Below are the code and all the weights of a small trained network. Each question names an input and a target symbol and asks about switching units off, where a switched-off unit gives its printed mean instead of its output.

import numpy as np


def w(rows, s, z=0):
    codes = np.array(rows[::2]) - 128.0
    scale = np.full(codes.shape[1], s)
    scale[-1] = z or s
    return codes * scale


def f(y):
    return np.maximum(y, 0)


def softmax(a):
    e = np.exp(a - a.max(-1, keepdims=True))
    return e / e.sum(-1, keepdims=True)


def log_softmax(a):
    a = a - a.max(-1, keepdims=True)
    return a - np.log(np.exp(a).sum(-1, keepdims=True))


def net(x, mask):
    ids = ['βγεζηλψω'.index(c) for c in x.split()]
    T = len(ids)
    res = E[ids] + P[:T]
    r = res
    for j in range(3):
        rows = slice(2 * j, 2 * j + 2)
        q, k, v = (r @ M[0][rows].T for M in (Q, K, V))
        z = softmax(np.where(np.tri(T) > 0, q @ k.T / 2**0.5, -1e9)) @ v
        o = O[0][rows]
        res = res + np.where(mask[j], z, o[:, -1]) @ o[:, :-1]
    y = f(res @ A[0][:, :-1].T + A[0][:, -1])
    res = res + np.where(mask[3:15], y, B[0][:, -1]) @ B[0][:, :-1]
    return log_softmax(res[-1] @ U[:, :-1].T + U[:, -1])


Q, K, V, O, A, B = {}, {}, {}, {}, {}, {}
E = w([
[143,181,109],'β',
[77,187,178],'γ',
[43,207,231],'ε',
[167,155,45],'ζ',
[96,174,153],'η',
[102,153,110],'λ',
[168,152,44],'ψ',
[5,82,122],'ω',
],0.016)
P = w([
[59,255,13],'0',
[178,143,191],'1',
[156,136,183],'2',
[153,145,171],'3',
[133,135,168],'4',
[127,146,167],'5',
[130,155,166],'6',
[116,161,177],'7',
[123,167,164],'8',
[112,171,168],'9',
[103,161,153],'10',
[98,168,157],'11',
[100,184,148],'12',
[151,240,157],'13',
],0.0068)
Q[0] = w([
[144,118,196],'H1',
[185,12,104],'H1',
[84,99,125],'H2',
[36,187,233],'H2',
[143,58,189],'H3',
[4,192,57],'H3',
],0.014)
K[0] = w([
[174,154,151],'H1',
[200,66,175],'H1',
[90,178,122],'H2',
[33,41,157],'H2',
[179,96,187],'H3',
[91,249,62],'H3',
],0.016)
V[0] = w([
[197,251,149],'H1',
[60,169,96],'H1',
[49,146,77],'H2',
[122,214,143],'H2',
[42,95,197],'H3',
[217,182,248],'H3',
],0.013)
O[0] = w([
[114,19,107,220],'H1',
[72,145,70,255],'H1',
[203,214,132,210],'H2',
[101,104,195,189],'H2',
[82,191,58,59],'H3',
[32,5,86,40],'H3',
],0.012,0.011)
A[0] = w([
[118,142,241,101],'N1',
[154,195,175,215],'N2',
[197,179,128,73],'N3',
[236,89,6,121],'N4',
[244,46,74,124],'N5',
[200,5,172,59],'N6',
[204,79,62,212],'N7',
[210,126,181,49],'N8',
[99,179,2,3],'N9',
[97,165,103,210],'N10',
[203,18,27,54],'N11',
[43,125,78,65],'N12',
],0.007,0.0054)
B[0] = w([
[109,171,140,182],'N1',
[126,23,73,249],'N2',
[158,203,165,201],'N3',
[75,173,131,151],'N4',
[112,149,197,156],'N5',
[155,165,3,157],'N6',
[107,61,187,159],'N7',
[52,119,123,180],'N8',
[77,111,217,167],'N9',
[143,63,82,179],'N10',
[189,202,187,137],'N11',
[215,173,151,153],'N12',
],0.016,0.013)
U = w([
[169,25,164,200],'β',
[47,138,103,161],'γ',
[2,182,137,72],'ε',
[134,127,205,105],'ζ',
[80,105,84,203],'η',
[145,112,104,253],'λ',
[132,129,201,62],'ψ',
[94,210,104,59],'ω',
],0.0085,0.0029)

Each question gives the input, a string of symbols that net reads in full, and the target symbol t.
The units are the heads (2 rows each of Q, K, V and O) and the neurons (one row each of A and B). Each row of codes is followed by its name. A weight is (code - 128) times the scale printed after its matrix; where a second scale follows, it is the last column's (O, A, B and U).
mask holds one flag per unit, heads first, then neurons. A switched-off unit (its flag False) gives its mean, the last column of its rows in O or B, instead of its output. The means were averaged over made-up inputs and are rounded, as every weight is.
A unit's drop is (log p(t) with every unit on - log p(t) with that unit switched off) / (log p(t) with every unit on - log p(t) with every unit switched off).
The circuit of an input: a set's keep is (log p(t) with only the set's units on - log p(t) with every unit switched off) / (log p(t) with every unit on - log p(t) with every unit switched off). Starting from the 12 units with the biggest drops (on a tie, the unit counted first), units are removed one at a time, each time the one whose removal leaves the highest keep (on an exact tie, the one counted first), for as long as the keep stays at least 0.8.
units of the circuit, in order: the units of the circuit, biggest drop first
most important unit: the unit with the biggest drop
top k neurons: the k neurons with the biggest drops, biggest first
which heads matter: for each layer, one digit per head in row order, 1 if its drop is at least 0.15 and else 0, layers parted by /
drop when u is switched off: that unit's drop, to one decimal
input γ β ψ β ε ψ η ψ, target ζ: units of the circuit, in order : [N2, H1, N5]
input β β ψ λ ε β ω ε γ β, target β: top 2 neurons : [N1, N3]
input λ ω λ ω η ω η β ψ β ζ ε γ, target λ: most important unit : N2
input λ λ β η ω λ ψ η, target λ: units of the circuit, in order : [N2, H2, N9]
input ω β γ β λ ψ, target ω: top 2 neurons : [N3, N7]
input ε ε ε ω λ ζ, target ε: which heads matter : 001
input ε ε ε ω ω λ ψ ψ ε β η γ ω β, target ε: units of the circuit, in order : [H3, N9]
input ω η λ β, target ω: which heads matter : 101
input β η η ω η η λ γ β β ε, target β: units of the circuit, in order : [H1, H3]
input ψ ε ω ψ η ψ ω λ λ β ε γ λ ζ, target ζ: units of the circuit, in order : [H3, N3]
input ε β ω β, target ε: top 3 neurons : [N2, N9, N4]
input ζ γ γ ω ψ λ, target ζ: top 4 neurons : [N3, N10, N6, N5]
input ζ η ψ η γ ω β λ, target ζ: top 3 neurons : [N3, N6, N10]
input ε γ γ ψ, target ψ: top 3 neurons : [N11, N2, N12]
input ω ψ λ λ ω γ ω η ε λ ζ, target ω: top 2 neurons : [N3, N7]
input ω γ η β λ γ γ β γ ε, target ω: top 3 neurons : [N3, N7, N8]
input λ ψ ζ β γ λ ω, target λ: top 2 neurons : [N2, N9]
input β ψ λ λ β ζ ψ ω ε η λ ε λ β, target β: top neuron : [N1]
input β ε η, target η: top 2 neurons : [N6, N3]
input ω ω η ω λ η, target ω: units of the circuit, in order : [H3]
input ω ε ζ ζ η η ψ η λ, target ω: drop when N3 is switched off : 1.2
input ε λ ζ ω η, target ε: drop when N9 is switched off : 1.0
input η ψ ω ψ β β η γ ψ ψ η η γ ε, target η: drop when H2 is switched off : 0.1
